Below are the code and all the weights of a small trained network. Each question names an input and a target symbol and asks about switching units off, where a switched-off unit gives its printed mean instead of its output.

import numpy as np


def w(rows, s, z=0):
    codes = np.array(rows[::2]) - 128.0
    scale = np.full(codes.shape[1], s)
    scale[-1] = z or s
    return codes * scale


def f(y):
    return y / 2 * (1 + np.tanh(0.7978845608 * (y + 0.044715 * y**3)))


def softmax(a):
    e = np.exp(a - a.max(-1, keepdims=True))
    return e / e.sum(-1, keepdims=True)


def log_softmax(a):
    a = a - a.max(-1, keepdims=True)
    return a - np.log(np.exp(a).sum(-1, keepdims=True))


def net(x, mask):
    ids = ['αβγδεηθλξπσφψ'.index(c) for c in x.split()]
    T = len(ids)
    res = E[ids] + P[:T]
    r = res
    for j in range(3):
        rows = slice(4 * j, 4 * j + 4)
        q, k, v = (r @ M[0][rows].T for M in (Q, K, V))
        z = softmax(np.where(np.tri(T) > 0, q @ k.T / 4**0.5, -1e9)) @ v
        o = O[0][rows]
        res = res + np.where(mask[j], z, o[:, -1]) @ o[:, :-1]
    y = f(res @ A[0][:, :-1].T + A[0][:, -1])
    res = res + np.where(mask[3:15], y, B[0][:, -1]) @ B[0][:, :-1]
    return log_softmax(res[-1] @ U[:, :-1].T + U[:, -1])


Q, K, V, O, A, B = {}, {}, {}, {}, {}, {}
E = w([
[71,91,163],'α',
[247,159,134],'β',
[129,216,171],'γ',
[55,61,150],'δ',
[72,89,163],'ε',
[166,203,95],'η',
[78,89,166],'θ',
[219,174,82],'λ',
[22,49,134],'ξ',
[77,89,173],'π',
[164,201,70],'σ',
[140,225,136],'φ',
[169,94,249],'ψ',
],0.011)
P = w([
[82,255,157],'0',
[127,138,115],'1',
[132,131,113],'2',
[137,124,110],'3',
[146,118,100],'4',
[149,114,94],'5',
[149,110,98],'6',
[151,108,83],'7',
[151,105,82],'8',
[152,102,74],'9',
[153,102,66],'10',
],0.0087)
Q[0] = w([
[113,168,137],'head 1',
[135,202,135],'head 1',
[175,190,125],'head 1',
[215,155,113],'head 1',
[102,108,118],'head 2',
[68,150,119],'head 2',
[95,156,173],'head 2',
[110,177,76],'head 2',
[76,26,166],'head 3',
[108,113,122],'head 3',
[25,4,146],'head 3',
[195,188,139],'head 3',
],0.028)
K[0] = w([
[125,168,104],'head 1',
[148,216,101],'head 1',
[173,222,123],'head 1',
[191,201,153],'head 1',
[94,114,114],'head 2',
[69,171,126],'head 2',
[123,156,173],'head 2',
[96,205,98],'head 2',
[145,3,122],'head 3',
[134,115,113],'head 3',
[161,35,77],'head 3',
[108,181,173],'head 3',
],0.026)
V[0] = w([
[171,162,70],'head 1',
[148,181,2],'head 1',
[13,126,49],'head 1',
[172,154,92],'head 1',
[227,166,147],'head 2',
[107,100,121],'head 2',
[106,151,113],'head 2',
[137,179,108],'head 2',
[212,86,45],'head 3',
[133,101,230],'head 3',
[121,148,65],'head 3',
[81,190,11],'head 3',
],0.012)
O[0] = w([
[112,208,139,136],'head 1',
[106,243,196,137],'head 1',
[133,100,249,119],'head 1',
[114,192,127,135],'head 1',
[55,122,195,176],'head 2',
[137,136,96,102],'head 2',
[156,98,143,136],'head 2',
[138,70,182,159],'head 2',
[108,193,29,2],'head 3',
[64,86,150,168],'head 3',
[167,150,116,108],'head 3',
[239,168,130,126],'head 3',
],0.014,0.0076)
A[0] = w([
[93,84,139,30],'neuron 1',
[87,200,65,16],'neuron 2',
[105,109,92,184],'neuron 3',
[134,130,112,104],'neuron 4',
[120,182,91,233],'neuron 5',
[118,134,189,114],'neuron 6',
[163,167,125,2],'neuron 7',
[127,176,143,179],'neuron 8',
[162,113,3,155],'neuron 9',
[157,74,58,124],'neuron 10',
[188,126,132,92],'neuron 11',
[128,164,111,138],'neuron 12',
],0.011,0.0077)
B[0] = w([
[181,177,104,199],'neuron 1',
[62,125,206,139],'neuron 2',
[155,97,182,175],'neuron 3',
[139,143,129,115],'neuron 4',
[128,21,51,161],'neuron 5',
[120,121,92,246],'neuron 6',
[4,198,138,137],'neuron 7',
[166,109,79,211],'neuron 8',
[165,203,113,140],'neuron 9',
[74,188,141,192],'neuron 10',
[113,173,155,153],'neuron 11',
[108,112,83,139],'neuron 12',
],0.024,0.011)
U = w([
[199,113,97,98],'α',
[117,23,112,2],'β',
[146,1,226,206],'γ',
[226,92,49,74],'δ',
[203,113,89,88],'ε',
[158,173,76,66],'η',
[191,106,91,93],'θ',
[76,124,95,33],'λ',
[197,102,62,82],'ξ',
[162,106,105,107],'π',
[121,193,77,23],'σ',
[238,244,132,146],'φ',
[28,170,176,216],'ψ',
],0.0068,0.0066)

Each question gives the input, a string of symbols that net reads in full, and the target symbol t.
The units are the heads (4 rows each of Q, K, V and O) and the neurons (one row each of A and B). Each row of codes is followed by its name. A weight is (code - 128) times the scale printed after its matrix; where a second scale follows, it is the last column's (O, A, B and U).
mask holds one flag per unit, heads first, then neurons. A switched-off unit (its flag False) gives its mean, the last column of its rows in O or B, instead of its output. The means were averaged over made-up inputs and are rounded, as every weight is.
A unit's drop is (log p(t) with every unit on - log p(t) with that unit switched off) / (log p(t) with every unit on - log p(t) with every unit switched off).
The circuit of an input: a set's keep is (log p(t) with only the set's units on - log p(t) with every unit switched off) / (log p(t) with every unit on - log p(t) with every unit switched off). Starting from the 12 units with the biggest drops (on a tie, the unit counted first), units are removed one at a time, each time the one whose removal leaves the highest keep (on an exact tie, the one counted first), for as long as the keep stays at least 0.8.
units of the circuit, in order: the units of the circuit, biggest drop first
unit that matters most: the unit with the biggest drop
k most important neurons: the k neurons with the biggest drops, biggest first
which heads matter: for each layer, one digit per head in row order, 1 if its drop is at least 0.15 and else 0, layers parted by /
drop of u: that unit's drop, to one decimal
input φ φ δ β δ, target ψ: 4 most important neurons : [neuron 10; neuron 8; neuron 5; neuron 6]
input δ ψ δ φ θ ψ λ β δ γ γ, target δ: 3 most important neurons : [neuron 5; neuron 8; neuron 10]
input γ δ γ λ δ θ δ σ, target γ: unit that matters most : neuron 1
input γ φ ψ φ β ξ α φ, target γ: units of the circuit, in order : [neuron 1; head 3]
input φ γ θ π α θ φ π β δ β, target φ: units of the circuit, in order : [head 3; neuron 11]
input ψ ψ φ φ η φ ξ β σ, target ψ: which heads matter : 101
input δ λ φ η ψ δ ψ γ φ σ, target δ: which heads matter : 110
input δ φ β ψ θ φ π η, target δ: units of the circuit, in order : [neuron 5; head 1; head 3]
input ε β ξ β ξ φ φ ψ ψ ξ, target φ: units of the circuit, in order : [head 2; neuron 9]
input δ ξ δ λ φ β, target δ: units of the circuit, in order : [head 1; neuron 8; neuron 5]
input β γ δ φ γ β σ η, target β: units of the circuit, in order : [neuron 5; neuron 2; head 1; head 3]
input β φ φ η ξ φ φ σ ψ φ γ, target β: 3 most important neurons : [neuron 5; neuron 2; neuron 1]
input λ φ δ φ ψ σ β φ β γ, target λ: 4 most important neurons : [neuron 7; neuron 5; neuron 2; neuron 8]
input β β ψ δ σ, target β: unit that matters most : neuron 5
input δ α φ, target δ: which heads matter : 100
input δ φ σ α ξ β, target δ: which heads matter : 111
input δ ψ α ψ η γ, target δ: 3 most important neurons : [neuron 8; neuron 5; neuron 10]
input σ ξ ψ η, target σ: 4 most important neurons : [neuron 7; neuron 8; neuron 5; neuron 11]
input φ φ φ σ, target φ: 2 most important neurons : [neuron 5; neuron 11]
input δ λ ε β ε ξ θ φ φ η, target δ: unit that matters most : head 1
input β ψ ψ ξ φ φ ψ φ σ γ, target β: drop of neuron 5 : 1.2
input ψ δ φ ξ φ ψ φ, target ψ: drop of head 3 : 2.4
input φ ψ π φ ψ φ δ λ λ α λ, target φ: drop of neuron 1 : -0.1
input ψ φ δ η β γ ε ξ β, target ψ: drop of neuron 5 : 0.1
